Below are the code and all the weights of a small trained network. Each question names an input and a class and asks about switching units off, where a switched-off unit gives its printed mean instead of its output.

import numpy as np


def w(rows, s, z=0):
    codes = np.array(rows[::2]) - 128.0
    scale = np.full(codes.shape[1], s)
    scale[-1] = z or s
    return codes * scale


def norm(h):
    return h / np.sqrt((h * h).mean(-1, keepdims=True) + 1e-5)


def f(y):
    return y / 2 * (1 + np.tanh(0.7978845608 * (y + 0.044715 * y**3)))


def log_softmax(a):
    a = a - a.max(-1, keepdims=True)
    return a - np.log(np.exp(a).sum(-1, keepdims=True))


def net(x, mask):
    res = np.array(x, float).reshape(1, 8) / 4 @ E
    u = 0
    for l in range(3):
        y = f(norm(res) @ A[l][:, :-1].T + A[l][:, -1])
        res = res + np.where(mask[u : u + 7], y, B[l][:, -1]) @ B[l][:, :-1]
        u += 7
    return log_softmax(norm(res)[-1] @ U[:, :-1].T + U[:, -1])


A, B = {}, {}
E = w([
[252,111,188,195,205,68,223,200,99],'x0',
[143,107,163,94,87,88,59,233,231],'x1',
[231,56,117,66,128,173,153,31,217],'x2',
[128,123,128,135,129,126,119,124,123],'x3',
[184,154,179,87,69,59,80,87,78],'x4',
[134,127,129,130,128,124,130,128,127],'x5',
[135,112,83,199,23,96,175,119,139],'x6',
[127,129,130,129,129,133,123,124,130],'x7',
],0.0013)
A[0] = w([
[214,95,96,123,154,139,115,31,226,10],'0.n0',
[33,219,121,221,141,69,92,199,41,165],'0.n1',
[224,97,166,161,176,118,184,192,89,70],'0.n2',
[112,62,189,92,97,53,67,231,252,89],'0.n3',
[45,162,64,61,35,202,62,69,137,180],'0.n4',
[222,95,166,160,175,118,184,191,89,68],'0.n5',
[212,98,104,116,151,150,127,41,214,99],'0.n6',
],0.0024,0.0013)
B[0] = w([
[81,98,178,68,90,165,170,212,71,157],'0.n0',
[145,52,167,4,87,173,209,164,143,225],'0.n1',
[75,191,126,106,142,81,135,94,225,160],'0.n2',
[222,242,18,159,115,252,113,137,50,193],'0.n3',
[162,170,151,137,181,30,207,151,197,253],'0.n4',
[74,192,125,106,142,81,134,94,224,158],'0.n5',
[94,93,170,79,79,150,174,224,85,183],'0.n6',
],0.0025,0.0018)
A[1] = w([
[1,139,63,62,47,183,29,47,164,176],'1.n0',
[139,123,159,58,244,146,56,147,99,20],'1.n1',
[201,170,215,105,63,80,81,85,67,104],'1.n2',
[83,110,97,196,185,235,187,178,181,37],'1.n3',
[206,175,223,104,57,77,73,79,63,85],'1.n4',
[80,110,92,207,187,240,185,179,189,1],'1.n5',
[139,123,160,52,249,146,50,146,99,7],'1.n6',
],0.0026,0.00072)
B[1] = w([
[250,139,211,217,251,42,214,191,141,240],'1.n0',
[84,138,146,188,39,154,120,65,170,193],'1.n1',
[67,63,50,124,183,119,93,137,171,228],'1.n2',
[122,95,100,79,120,54,41,90,120,254],'1.n3',
[62,55,44,127,191,117,90,140,173,238],'1.n4',
[122,91,99,83,124,49,37,85,117,249],'1.n5',
[80,137,150,197,28,157,118,63,174,199],'1.n6',
],0.003,0.00085)
A[2] = w([
[39,171,154,191,124,81,91,216,36,76],'2.n0',
[124,142,129,56,138,154,115,143,165,254],'2.n1',
[120,121,111,158,182,161,192,27,12,80],'2.n2',
[101,101,115,141,179,143,196,18,33,111],'2.n3',
[117,141,134,92,133,135,108,162,153,191],'2.n4',
[189,47,22,221,4,50,216,168,98,140],'2.n5',
[38,172,154,194,124,78,91,217,36,75],'2.n6',
],0.0024)
B[2] = w([
[240,48,122,72,117,179,168,41,209,118],'2.n0',
[124,124,108,182,97,117,168,128,15,254],'2.n1',
[201,157,106,137,71,143,49,242,197,152],'2.n2',
[180,157,96,128,64,142,49,251,153,185],'2.n3',
[147,128,102,171,119,131,158,95,54,187],'2.n4',
[54,174,211,123,166,206,56,55,125,217],'2.n5',
[240,46,122,73,119,178,167,40,209,119],'2.n6',
],0.0029,0.002)
U = w([
[189,194,187,187,245,12,225,140,189,120],'0',
[253,193,48,152,65,195,50,235,120,119],'1',
[169,1,178,15,68,203,242,112,103,103],'2',
[59,155,118,127,115,116,133,136,63,254],'3',
[56,30,38,102,184,52,33,78,136,78],'4',
[45,192,221,199,82,212,86,30,156,74],'5',
],0.0052,0.0038)

Each question gives the input, the list of numbers given to net, and the class t.
The units are the neurons (one row each of A and B). Each row of codes is followed by its name. A weight is (code - 128) times the scale printed after its matrix; where a second scale follows, it is the last column's (A, B and U).
mask holds one flag per neuron, layer by layer. A switched-off neuron (its flag False) gives its mean, the last column of its row in B, instead of its output. The means were averaged over made-up inputs and are rounded, as every weight is.
A unit's drop is (log p(t) with every unit on - log p(t) with that unit switched off) / (log p(t) with every unit on - log p(t) with every unit switched off).
The circuit of an input: a set's keep is (log p(t) with only the set's units on - log p(t) with every unit switched off) / (log p(t) with every unit on - log p(t) with every unit switched off). Starting from the 12 units with the biggest drops (on a tie, the unit counted first), units are removed one at a time, each time the one whose removal leaves the highest keep (on an exact tie, the one counted first), for as long as the keep stays at least 0.8.
circuit, biggest first: the units of the circuit, biggest drop first
most important unit: the unit with the biggest drop
top k neurons: the k neurons with the biggest drops, biggest first
k most important neurons of layer l: the k neurons of layer l with the biggest drops, biggest first
input [4,-4,-1,2,8,-4,4,-1], class 4: circuit, biggest first : (1.n4; 1.n2)
input [5,5,-3,5,-2,-8,6,7], class 5: circuit, biggest first : (2.n5; 1.n0)
input [-8,-7,-4,4,-8,-2,-3,7], class 0: most important unit : 1.n0
input [2,4,0,3,-6,3,4,6], class 4: top 4 neurons : (1.n5; 1.n3; 2.n3; 2.n2)
input [-3,1,6,0,-2,5,-8,7], class 5: circuit, biggest first : (1.n6; 1.n1)
input [3,7,-6,3,2,-5,-4,6], class 1: top 2 neurons : (0.n3; 2.n5)
input [2,1,-2,2,-5,2,3,1], class 4: circuit, biggest first : (1.n5; 1.n3)
input [0,5,0,0,8,7,-4,4], class 4: top 4 neurons : (1.n4; 1.n2; 2.n3; 2.n2)
input [6,1,2,2,1,3,-7,1], class 5: circuit, biggest first : (0.n4; 1.n6; 1.n1)
input [4,7,7,-3,6,-8,-5,2], class 1: top 2 neurons : (0.n3; 0.n1)
input [3,-1,3,-3,-5,2,-3,-5], class 4: 3 most important neurons of layer 1 : (1.n5; 1.n3; 1.n0)
input [3,6,6,-3,-2,-7,-7,-7], class 5: top 4 neurons : (1.n6; 1.n1; 0.n1; 2.n3)
input [3,-8,-5,-1,-5,-7,8,-4], class 1: top 3 neurons : (2.n3; 2.n2; 1.n6)
input [7,6,4,6,-2,2,8,7], class 5: top neuron : (2.n5)
input [-5,-2,-5,-1,-1,-4,-4,1], class 0: top 2 neurons : (1.n0; 0.n6)
input [-4,-4,-4,5,0,7,6,8], class 5: top 2 neurons : (2.n5; 0.n4)
input [-7,3,5,-1,5,7,3,5], class 0: top 2 neurons : (1.n0; 0.n1)
input [2,-7,-5,-7,-4,-4,-7,-1], class 1: top 2 neurons : (2.n3; 2.n2)
input [-4,8,6,-7,4,2,-8,0], class 1: top 3 neurons : (0.n3; 2.n5; 0.n1)
input [1,6,-4,-6,-5,4,-5,-2], class 1: circuit, biggest first : (0.n3)
input [-5,-4,0,5,8,-1,5,0], class 4: top 2 neurons : (1.n4; 1.n2)
input [2,-8,8,5,6,-2,-2,-3], class 1: 2 most important neurons of layer 2 : (2.n3; 2.n2)
input [7,1,3,4,-8,-3,-7,-2], class 4: 2 most important neurons of layer 0 : (0.n4; 0.n1)
input [6,-7,-3,-2,8,4,-6,6], class 4: 2 most important neurons of layer 0 : (0.n3; 0.n4)
input [5,-7,2,-4,-2,8,-7,3], class 1: 3 most important neurons of layer 2 : (2.n3; 2.n2; 2.n5)
input [4,-6,-6,-6,-6,4,8,5], class 5: 3 most important neurons of layer 0 : (0.n3; 0.n0; 0.n6)
